[128 = 0]

[107 141 163 144 139 121 135 131  82 155 136 132 126 152 124 145 120 149
 101 160 104 128 133 125  81 124 108 106]	(12) > <52>
[142  92  85  99 187 122 126  90 164 112 160 125  83 147 134 120 147  99
 156 157 132 145 138 114  83 134 149 108]	(17) > <60>
[122 115 148 139 134 119 125 113 101 140 150 133 114 164 143 140 126 159
 126 199 116 130 139 112  90 108 132 108]	(12) > <52>
[136 135 131 105 121  93 143 116 135 120 134 118  82 110 156 103 149 134
 120  95 126 127 109 129 123 151 203 139]	(19) > <48>
[118 114 148 152  90 154 128 115 182 171 149 148 167 168 114 150 105 131
 118 161 134 124 143 114  84 109 137 101]	(12) > <46>
[111 109  96 129 199  89 145  99  97 159 139 128  72 162 141 167 172 129
 141  91 105 113 113 136 129 114 190 129]	(17) > <55>
[115 134 166 147 151 113 128 118  79 150 133 128 120 147 147 134 121 167
 104 171 102 124 136 114  99 121 119 108]	(12) > <52>
[142 143 145 177 142 108 142 118  76 125 149 126 166 166 174 144 143 152
 158 219 106 143 134 107 175 105  41 141]	(15) > <53>
[148  89 120 134 161  98 132  65 103  92 157 139 123 146 180 102 141 176
 168 240 101 143 141  90 134 117 110 116]	(17) > <55>
[157 126 121  83 145 106 132  99 140  82 130 110 100 102 150  89 129 127
 135 160 134 134 105 125  96 166 175 133]	(19) > <47>
[150 123 139  70 122 142 124 108 157  86 131 114  78  74 127  77 118 111
 126 129 151 150 113 131  70 147 186 123]	(19) > <47>
[117 129 158 147  90 125 139 123 121 139 144 142 162 182 120 154 121 155
 118 196 119 119 132 117  75 123 137 111]	(12) > <46>
[141 116 141  98 136 144 133  91 145 100 127 122 116 100 110 120  98  97
 138 140 135 141  96 136  56 142 141 109]	(19) > <47>
[148 107 131  80 133 157 118 104 156  84 128 119  78  90  92 120  94  89
 147 145 150 145 114 135  40 116 162 107]	(19) > <47>
[143 122 152 123 119 140 129 111 167 107 132 118  98  92 126  98 113 119
 128 131 144 138 114 125  78 131 171 119]	(19) > <48>
[122 125 172 151 157 117 132 101  89 133 136 125 122 156 141 138 114 166
 109 200 110 123 112 113  59 128 139 101]	(12) > <52>
[133  92  95  91 201 138 119  74 149 110 150 143  96 138 120 131 138 113
 146 185 135 148 142 121  63 122 149 102]	(17) > <60>
[151 101 134  96  95 130 137  79 183  80 149 116  98 107 143  85  95 111
 152 174 133 152 109 106  49 142 161  99]	(19) > <47>
[141  97 138 104  98 144 117 104 166  84 131 127 103 104 113  87  94 128
 145 161 142 137 122 117  62 128 172 104]	(19) > <47>
[133 104  99 103 195 102 135  59  95 113 151 143 101 129 168 128 158 138
 165 178 106 149 131 113 149 113 111 124]	(17) > <55>
[136 135 134 185 124 123 136 150  87 114 141 121 159 174 137 159 142 137
 161 190 112 131 135 112 170 100  51 143]	(15) > <53>
[127  83 108 142 199 135 124  71 125 108 159 147 113 148 141 129 120 118
 165 204 108 158 151  99  98 103  50  95]	(17) > <55>
[ 89 112 162 141  93 171 120 131 156 164 133 155 148 163  79 156  99 130
  97 143 136 124 143 130  43 106 143  91]	(12) > <46>
[134 119 128 189 138 114 125 133  92 119 146 131 175 165 161 132 129 160
 151 199 100 134 154  94 188 104  22 112]	(15) > <37>
[130 124 142 166 175 145 110 127  82 133 152 138 155 154 134 146 130 145
 144 216 117 149 163 108 151  86  20 121]	(15) > <37>
[142 129 118 168 200 113 110 142  66 136 146 133 143 155 160 134 163 178
 145 225 116 141 170 104 209  96  50 147]	(15) > <37>
[161 104 109 132 220  86 124  59  98  92 167 118  99 133 203  82 157 170
 163 246 105 157 144  84 158 130  94 130]	(17) > <60>
[146  99  94 125 194  96 131  66 130 107 156 132 122 152 177 103 149 156
 155 215 113 139 132  97 132 144 130 122]	(17) > <60>
[ 97 130 174 159 140 121 132 127  83 164 130 130 128 171 120 164 121 167
  93 162 110 118 123 127  68 116 154 107]	(12) > <52>
[142  97 103 137 203 108 126  76 120 123 162 140 111 148 167 111 159 151
 165 203 118 147 150  99 143 106 102 120]	(17) > <55>
[143 146 123 146  93 147 123 143 128 126 143 135 200 161 123 159 123 128
 148 211 130 130 145 118 164 107  57 142]	(15) > <53>
[122 132 129 136 119 159 121 124  87 147 125 138 176 156 106 200 107 111
 158 186 118 135 136 133 131  72  41 117]	(15) > <53>
[142 119 128 188 130 130 115 149 128 134 154 130 152 162 148 135 139 152
 152 181 127 139 175  97 193  93  48 134]	(15) > <37>
[147 116 136 119 125 128 133  97 165 110 118 119  96  90 142  82 117 140
 134 121 146 126 111 125 120 135 210 136]	(19) > <48>
[129 137 143 138 107 132 128 124  69 143 139 133 161 153 147 170 119 137
 147 190 102 139 146 117 137  78  55 121]	(15) > <53>
[151 153 148 174 110  96 153 134  68 105 168 115 145 165 176 132 153 151
 167 218 106 155 140  97 181 108  48 149]	(15) > <53>
[135  94 107 133 183  99 128  77 112 111 152 139 105 151 160 119 156 163
 164 197 115 136 136 105 138 116 144 128]	(17) > <55>
[137 147 151 161 116 122 134 130  63 118 140 123 156 149 148 157 140 145
 163 204 110 144 135 111 178  79  40 142]	(15) > <53>
[129 128 192 152  85 129 126 106 101 118 148 135 164 137 156 103  97 182
 122 244 116 145 144  93 105 110  82 106]	(12) > <52>
[135 113 136 167 122 147 111 127 123 116 152 146 183 153 137 121 120 159
 149 240 122 154 173  98 147  92  28 118]	(15) > <37>
[139 147 142 160 115 142 121 145 118 129 143 134 172 157 119 146 138 146
 143 204 139 126 144 116 151 102  92 144]	(15) > <53>
